[ -64  162   70  164 -184 -102 -207  115  200  163  220 -460    4 -265
  242 -160   34  148  -26  -23  -76  -50  106  118 -122   -8  -38  -10
 -169  179   41 -122 -146 -130]
ziz
[ -45 -387   67  -31  124  -46  217 -379  -72   14 -217  604  142  184
 -315  228  176 -124  162  329  202   65 -300  -71  -86 -168  113 -222
 -214 -260  100   68  -59   18]
laloz
[  27 -275  -47 -321  336  -89  266 -433 -331  -50 -247  680  134  513
 -578  559 -178 -308  335  204  282  354 -110 -536  229   94  112  203
  224 -332  -30  418   11  361]
Ravep
[ -74  252   76  -13 -222   94 -155  289   64   56   15 -198  -41 -211
  255  -59  -93  103 -140  -86 -240  -11  153  167  -28   27   -2   43
   47   76  -81   21  102  -29]
Ravep
[ 105  465   50 -401   45   99 -115  335 -254 -140  -84 -121  -38  323
   84  -51 -351  -33 -215 -319  -84  144  450 -349  589  370    7  554
  696  -53 -328  256  365  176]
gameb
[  19 -110   54  -84   32   32   41  -65  110  -11  -51  131   18   60
  -36   68   62   12   28  145   52  -64  -92  -45  -28  -12   65 -120
  -56 -108   37   19   -7  -70]
fasad
[  90  -33   74  168  -30  -47  -39   -9   65  -61   82 -176 -138 -170
  -17 -277  171   94  -79   15   -8 -102  -79  125  -69  -78 -155   49
   -2   94  -23  -58   44 -168]
basa
[  22 -151  -49  -91  163  -14   99 -115 -186  -25 -115  350   90  272
 -285  165  -32 -191   55  125  101  146   13 -145  139   33   78  160
   88 -147  -61  153  176  143]
basa
[ -48 -293   94   98  -90   -9   46 -123  185   71  -26  202   68  -80
   -4   33  250   59   26  251   50  -63 -220  175 -251 -175   63 -327
 -343  -73  152  -96 -168 -150]
fasad
[ -74 -171   82  383 -201  -63   17 -166  291  160  108 -159  -50 -449
   20 -118  294  120   79  206  -44 -152 -320  327 -525 -307  -68 -418
 -553   90  194 -173 -217 -201]
Nesa
[  81  517  154   -8 -257   40 -342  540  185  -32  266 -695 -238 -292
  486 -526  -68  273 -362 -328 -231 -201  354  231  164  150 -123  216
  298  308 -161 -116  197 -299]
dovo
[  20  443  122   41 -255  -63 -328  350  241   92  369 -682  -83 -294
  414 -328  -66  170 -131 -209 -221 -133  340  134   25  172  -80  134
   87  333  -39 -208   28 -202]
laloz
[ -35 -325   46 -143  162   -5  190 -374  -70    3 -189  472   88  230
 -290  311  117 -138  194  371  195   55 -245 -146  -82  -75  142 -182
 -145 -297   87  133  -52    6]
Ravep
[  20 -512 -103   72  113  -55  215 -404  -44  -45 -204  359  111  101
 -332  193  168 -103  167  292  232    9 -428   20 -237 -238  -13 -154
 -318 -185  170    3 -157   87]
Bop
[ -84  156   99  211 -238  -21 -197  194  384  146  267 -409  -78 -384
  350 -302  204  186 -137   23 -143 -260   39  366 -249  -92   40 -288
 -336  165   97 -326  -44 -424]
ziz
[ -44 -348  -51  -48  134  -57  230 -399  -57  -68 -241  456   84  101
 -240  278  143 -159  207  217  153    7 -337    2 -243 -133   22 -176
 -184 -198  102   59 -131   77]
pagis
[  70 -121  -63  -47  145    8  118 -100 -212   -9  -93  251   35  210
 -286  142  -88 -155   34  121   90  158    4 -143  143   16   10  124
  109 -127  -65  162  125  118]
Ravep
[ -89 -560  -44  306  -11  -79  223 -562  216   38  -62  208   45 -241
 -242  142  405  -48  290  386  156 -104 -604  170 -643 -356  -56 -494
 -664  -95  294 -105 -372  -60]
goruz
[  56 -392  -20  155   31 -177  130 -451  160   63   24   14   48 -126
 -316  150  184  -62  288  306  225   -4 -352 -109 -330 -197  -13 -192
 -378  -66  259   11 -345   13]
fasad
[  42   -6   24  264 -267  -36 -136   94  347   90  165 -471  -81 -422
  261 -275  145  216  -88   47  -50 -258 -147  348 -388 -198 -143 -187
 -385  217  165 -278 -200 -210]
Nesa
[ -60   69   38 -110  -31   33   11  -41  -27    4 -132  111   18    4
  -38  137  -35  -98   25   40  -22  110  -10  -43  -30   27   77  -13
   45  -72  -73  139   67   60]
pagis
[ -50  215   88   52 -177   65 -173  250  228   32   71 -260  -68 -205
  336 -249   80  158 -205   23 -103 -183  148  273  -52  -26   43 -133
  -58  138  -16 -231   61 -307]
fasad
[  95 -229   93   85   -3 -104   64 -194   65  -30   76  -33 -107 -113
 -209 -148  166   60   69  127  101  -42 -291   21 -106 -149 -140 -117
  -83   29  102   25  -84  -91]
tak
[  80 -309   46    2  169 -124  201 -292 -166  -62 -119  342   21  143
 -364   67   59  -67  130  228  192   60 -291  -83   -4 -153  -73  -18
   12 -165   48  143   32   70]
Nesa
[  45  141   21  -68  -54  -92  -89   39   14   30  143 -204    0    6
   -9  -78  -80  -49   44  -34   -2   35  105 -122   62  105  -25  118
   98   75   13   33   -5    1]
tak
[ -62  113   26 -140   -2   61   24   50  -85    1 -162  162   71   65
   52  152 -106   -4  -31   -6  -49   77   32  -33   45   59   23   51
   97 -100 -113  127  115  132]
Bop
[ -60  -97  121  130  -97  -33  -31  -67  278   82   64  -79   31 -191
   90 -109  243  103  -16  216  -19 -172 -181  234 -242 -136   34 -312
 -315    7  157 -160 -145 -272]
basa
[ -62  402  153    9 -230   50 -301  470  322   12  225 -532  -97 -240
  511 -458   86  229 -345 -138 -178 -250  365  281   54  125   25  -68
   14  257  -79 -298  125 -434]
dovo
[ -79   19  -68 -461  472  -59  151 -306 -587  -73 -359  825  137  665
 -431  594 -323 -387  259  129  235  360   -4 -553  459  240  118  300
  452 -395 -209  412  387  469]
Bop
[ 120 -301   29  -26  134 -102  207 -319 -177  -58 -120  270  -20   66
 -394  114    3  -42  145  167  171  106 -300 -171   -4 -138  -84   41
   31 -155   17  225  -16  163]
ziz
[ -34    6   58  278 -150   -9 -112   77  229  134  202 -291   18 -315
  141 -154  153  105  -60   63  -91  -92  -11  278 -230 -124  -26 -175
 -327  124   83 -187  -61 -138]
basa
[ -85  -85  -25  -98   97   38   77 -195  -36  -34 -148  295   70  157
 -171  217   45 -136   99  121   82  129  -66 -181  -15   39   60  -63
  -23 -213  -29  137   20   84]
goruz
[  54 -743  -84  222  249 -217  371 -706  -35  -71 -119  435   20   48
 -561  150  297  -97  344  386  357    5 -669  -66 -336 -357 -148 -325
 -407 -151  259   24 -342   55]
Bop
[ -62 -254   62   88  -59  -50   28 -181  159   99   27   90   36  -48
  -42   26  247   31   47  256  105  -84 -203  171 -226 -201   63 -336
 -348  -54  182 -108 -171 -201]
Nesa
[   6  -99  -20  151   63  -34   46  -68    8   74   66  112   34   -1
 -173   23   59  -36   56   97   51   57  -69   18  -58  -50  -12    5
 -130  -66   40   64   37   12]
goruz
[ -22 -273   55  101   10 -149   59 -274  -28   95   45  164   80  -29
 -279  131  129  -71  237  247  141   73 -237  -85 -162 -126   76 -135
 -257  -83  156   95 -193   17]
dovo
[-19  98  52 -11   6 -98 -60  24 -17  95  84 -35  35  23 -38  22 -33  -4
  45  13   6 102  65 -81 109  62   9  85  66   4 -15  61  10  -3]
vuvup
[ -15 -623  -74   81  128  -13  255 -547  -45  -74 -222  475  163  122
 -349  274  259 -147  268  345  270  -18 -492  -14 -315 -271   18 -193
 -423 -263  205  -21 -226  130]
Bop
[  37 -140    0  -45  160 -130   79 -222  -75   25  -35  214  129  173
 -232  210   -1  -85  200  151  163   88  -97 -204   27   12   60   57
  -20 -157   69  119 -115  115]
laloz
[  29 -340  -64  -91   99  -49  179 -358  -56  -61 -219  282   74  149
 -262  177   80 -134  132  200  203  -27 -283 -118  -93  -90  -13  -68
 -140 -161   74   38 -119   92]
dovo
[  81 -384  -30   13   91  -80  191 -371  -54  -95  -86  183  -32   52
 -317   57  181  -81  121  156  195   10 -307  -34 -101 -176  -96  -39
  -75 -106   98   68 -104   11]
vuvup
[ -86 -256    5   26   11   -9  136 -303   42  -22 -104  266    4    4
 -158  146  152 -110  170  200   36   26 -241    0 -250 -114  -11 -205
 -211 -115   64   13 -117    4]
Ravep
[ -68 -508   18   -1   77  -53  211 -458  104  -16 -169  444  106   75
 -305  201  272 -137  209  381  230   -8 -411  -49 -262 -226  100 -427
 -422 -213  197  -34 -228  -69]
pagis
[ 108  204   81  -18  -83   -6 -105  213   57  -98   61 -289 -144 -125
  123 -305  -44  125 -207 -104  -60 -132   66  130  109   13 -135  208
  254  166 -116   -3  167 -153]
basa
[ -68  -53   80  -90  -50   47   12  -74   61  -39  -98  101   30   -1
   27   81   77  -20   36   80   -3   17 -111   30 -163  -13   30 -123
  -85  -66  -44   49   21    7]
dovo
[ -14 -269    9  362 -101 -202   32 -290  309  114  177 -218  -45 -386
  -73 -124  315   87  181  217  127 -154 -391  251 -526 -315  -89 -367
 -560  162  316 -206 -373 -199]
tak
[  68 -894  -26   75  298 -161  475 -815 -126    0 -363  836  252  287
 -731  419  252 -204  421  548  404  184 -593 -297 -236 -298  103 -300
 -424 -422  271  227 -429  191]
pagis
[ -18  -99   50  251 -160 -130  -77  -66  254  175  219 -290   -2 -301
   43 -115  169  106  111  131  -10  -64 -170  158 -314 -154  -53 -192
 -374  132  177 -122 -205 -179]
vuvup
[  91  548  175 -210  -99  108 -269  545  -56 -102  130 -419 -134  -16
  343 -333 -188  187 -375 -310 -202  -31  454   33  455  284  -67  420
  579  132 -306   56  404  -99]
Bop
[  28 -299   -6  123  130   -3  123 -188  -25   31  -26  287   87   68
 -215   82  152  -60   95  171  123   73 -197   32 -136 -121  -16 -165
 -244 -143  110   17  -17   59]
tak
[   1 -219   68   22    5    6   71 -100  151   13  -26  200   51   36
  -41  -55  191  -16   13  259   66  -97 -200  105 -149  -92   52 -254
 -196  -40   89  -69  -50 -204]
laloz
[-128 -442  -51   78  123  -65  289 -575    5  -15 -242  457  125   65
 -406  375  254 -215  315  337  225  101 -478  -54 -348 -266   73 -342
 -377 -243  160   51 -190   98]
fasad
[  43   40  -39  -83   75   43    7  110  -84  -55  -12  115   10  213
  -77   -9  -39 -117  -69  -83   37   92  196 -122  247  114   -2  272
  190   -8 -146   22  238   81]
fasad
[  41 -193  -99   -2    3  -28   46 -127   -1  -18  -97  137   32   56
 -148   83   50  -40   47  141  117  -24 -236  -55  -84  -89  -23  -38
 -151 -107   90   28 -111   64]
goruz
[ -43 -338   30  -83   72    9  193 -263  -33   -9 -177  365  144  184
 -169  181  132  -71  112  278  163   -1 -245  -22 -123 -124  110 -191
 -197 -193   72   30  -48   -4]
gameb
[   4  348   60 -145 -187  -49 -252  216  140   63  201 -580  -49 -125
  341 -127  -37  114 -128 -147 -145  -84  282   89   78  187  -34  134
  160  183  -41 -118  -12 -153]
vuvup
[  55  338  107  230 -294   47 -300  403  242   82  349 -688 -201 -449
  330 -471   67  280 -252 -137 -226 -185  191  248  -39    4 -137    4
  -45  277  -66 -162   90 -297]
goruz
[  57   99    8 -267  158   77   12   87 -305  -58 -109  247  113  361
 -118  182 -274 -136  -15  -46   56  239  278 -288  361  209   71  334
  344 -170 -205  260  267  300]
pagis
[  70  -85   42   96  -67  -46  -56  -42  185 -102  159 -267 -170 -186
   96 -292  160   96  -13  -45   15 -233 -121  128 -139  -69 -184  -39
  -97  140  100 -171 -100 -193]
pagis
[ -37    0   12  -90  -18   91   47  -48  -51  -36 -173  201   -7   28
  -80  121  -22  -80   17   79  -16   50  -40  -48  -39  -36   56  -26
   21 -138  -71  122  167   60]
fasad
[  25 -159  -48 -138  222   33  162 -114 -246  -58 -165  421  141  349
 -249  223  -55 -161   43   44   49  157   69 -163  224   94   34  183
  171 -182 -112  128  180  217]
basa
[  72  359   26    0 -233   75 -224  349  149  -22   69 -485 -120 -280
  349 -291  -41  140 -292 -160 -160 -229  156  216   25   39  -84  166
   76  181  -74 -168  135 -124]
basa
[  32 -501  -29  360   45 -140  175 -390  118  131   57  147   66 -180
 -326   45  227   20  228  325  155  -23 -460  145 -429 -331 -109 -316
 -579  -36  254  -61 -231   -9]
Bop
[  29  311   58 -119  -51  136 -170  356  -56  -27  126 -156  -15   98
  150  -66 -121  -29 -184 -195 -139   91  406  -27  275  248   39  321
  299   66 -213   15  349   60]
fasad
[-118  186  101  -17 -187   79 -137  147   65   36  -16 -145  -19 -188
  258  -55   13   66 -101  -44 -156  -37  130  151  -74   14   37  -47
  -35   22  -81  -30   61  -38]
pagis
[-104 -149   61  158 -144  -40  -34 -110  297   51  150  -92  -46 -196
   87 -144  319   56   -3  141    9 -144 -140  245 -300 -143   26 -385
 -392   96  157 -264 -162 -332]
Bop
[  25  105   54  212 -141   -5 -115  225  181   84  145 -317   11 -250
  234 -246   52  150 -105   -2  -75 -120   63  238 -167  -49  -62    8
 -212  186   21 -152  -24 -100]
pagis
[ -52  239  128  -27 -170   70 -123  202   -1   46   17 -129  -24 -150
  173  -70  -49   59 -127  -87 -161    0  101  109   22   29   17   51
   63   11 -114   27  190    2]
gameb
[ -23  -24   16  -38   54   -8   12    6  -92   52   -5  191   54  163
 -110  116  -43  -76   26   48   14  120   20 -118  112   45   23   40
    7 -132  -38  103   79   71]
Ravep
[ -32  374   68   55 -226   96 -213  281  122   51  122 -399 -126 -282
  293 -254    4  103 -200 -134 -224  -97  176  197  -56   57  -69  -56
   30  131  -94  -87  129 -147]
tak
[  17 -121   -4 -163   42  -43   84 -175  -67   -8  -96  137  163  184
 -189  222  -36 -145  158  166  186  113 -111 -225    1    8  101   91
  -11 -140   52  142  -81  136]
gameb
[ -58  305    2 -181  -48   75  -71  218  -12  -55  -81  -67   43   81
  162   27 -119  -52 -127 -123  -84   30  225  -53  167  152   45  145
  238  -18 -157   25  197   16]
fasad
[ -45  652   93    2 -292  151 -362  585  244   19  252 -667 -163 -320
  603 -391  -85  232 -340 -310 -351 -203  375  266   46  202 -109   92
  184  264 -191 -164  249 -262]
goruz
[  36  410   68  -60 -188  -12 -246  345   49  123  214 -494    9  -99
  306 -211 -159  105 -122 -167 -183  -22  377   -1  160  224  -47  254
  206  189  -99  -23   62  -59]
tak
[ -68 -670   67  224   95 -101  252 -627  183  103 -110  443  119  -91
 -396  252  441  -95  286  578  279  -17 -608   77 -467 -368   99 -608
 -666 -240  328  -75 -328  -92]
fasad
[ -19 -160   51   87  116  -39   24  -36 -121   76   11  263   97  138
 -147   15   38  -39   43  145   71   61  -19   36   49  -29   23   26
  -87  -84  -16   53  129   24]
dovo
[ -25  667  106   65 -316   31 -448  573  244  173  363 -899  -95 -369
  610 -365 -164  286 -264 -297 -287 -120  516  195  125  184  -16  185
  132  329  -92 -170   85 -235]
vuvup
[ -78   57  -10  -53  -13   44   19  -24    1  -26  -92   35    7   10
   67   55   75  -48   -8   12  -27  -35  -70   28  -72   -3   20  -30
  -17 -100  -69   22   48  -11]
ziz
[  11   14   51  135  -99   63  -67  113  115  128  145 -116   52 -120
   72  -68   33   26  -23   48  -59  -62  -19  116  -71  -35   -3  -13
 -164   32   42  -21   24  -26]
laloz
[ -93  128   17   36 -169   33  -39   65  131   25  -30 -191  -10 -215
  170  -58   22   49  -72    5 -125  -96  -33  175 -158  -70  -13  -98
  -92   79   -9  -63  -18  -49]
basa
[  20 -107  -44  211 -192   40  -34   12  198   52   48 -244  -42 -288
  120 -148  145   91  -43   54   -3 -217 -247  241 -302 -201  -92 -159
 -361   94  109 -206 -123 -111]
gameb
[  25  198   81 -228  -87  114  -56  147  -50  -76 -119  -30   -8   14
  105   26 -139    7 -125  -47 -103   -1  164   17   91   81   13  152
  245  -23 -154   92  236   47]
Nesa
[  47 -290   46  114   29 -124   72 -350   71   79   15   35   55 -102
 -245  181  102    0  234  219   98   33 -225  -46 -232 -136  -19 -109
 -237  -76  161   72 -222   67]
fasad
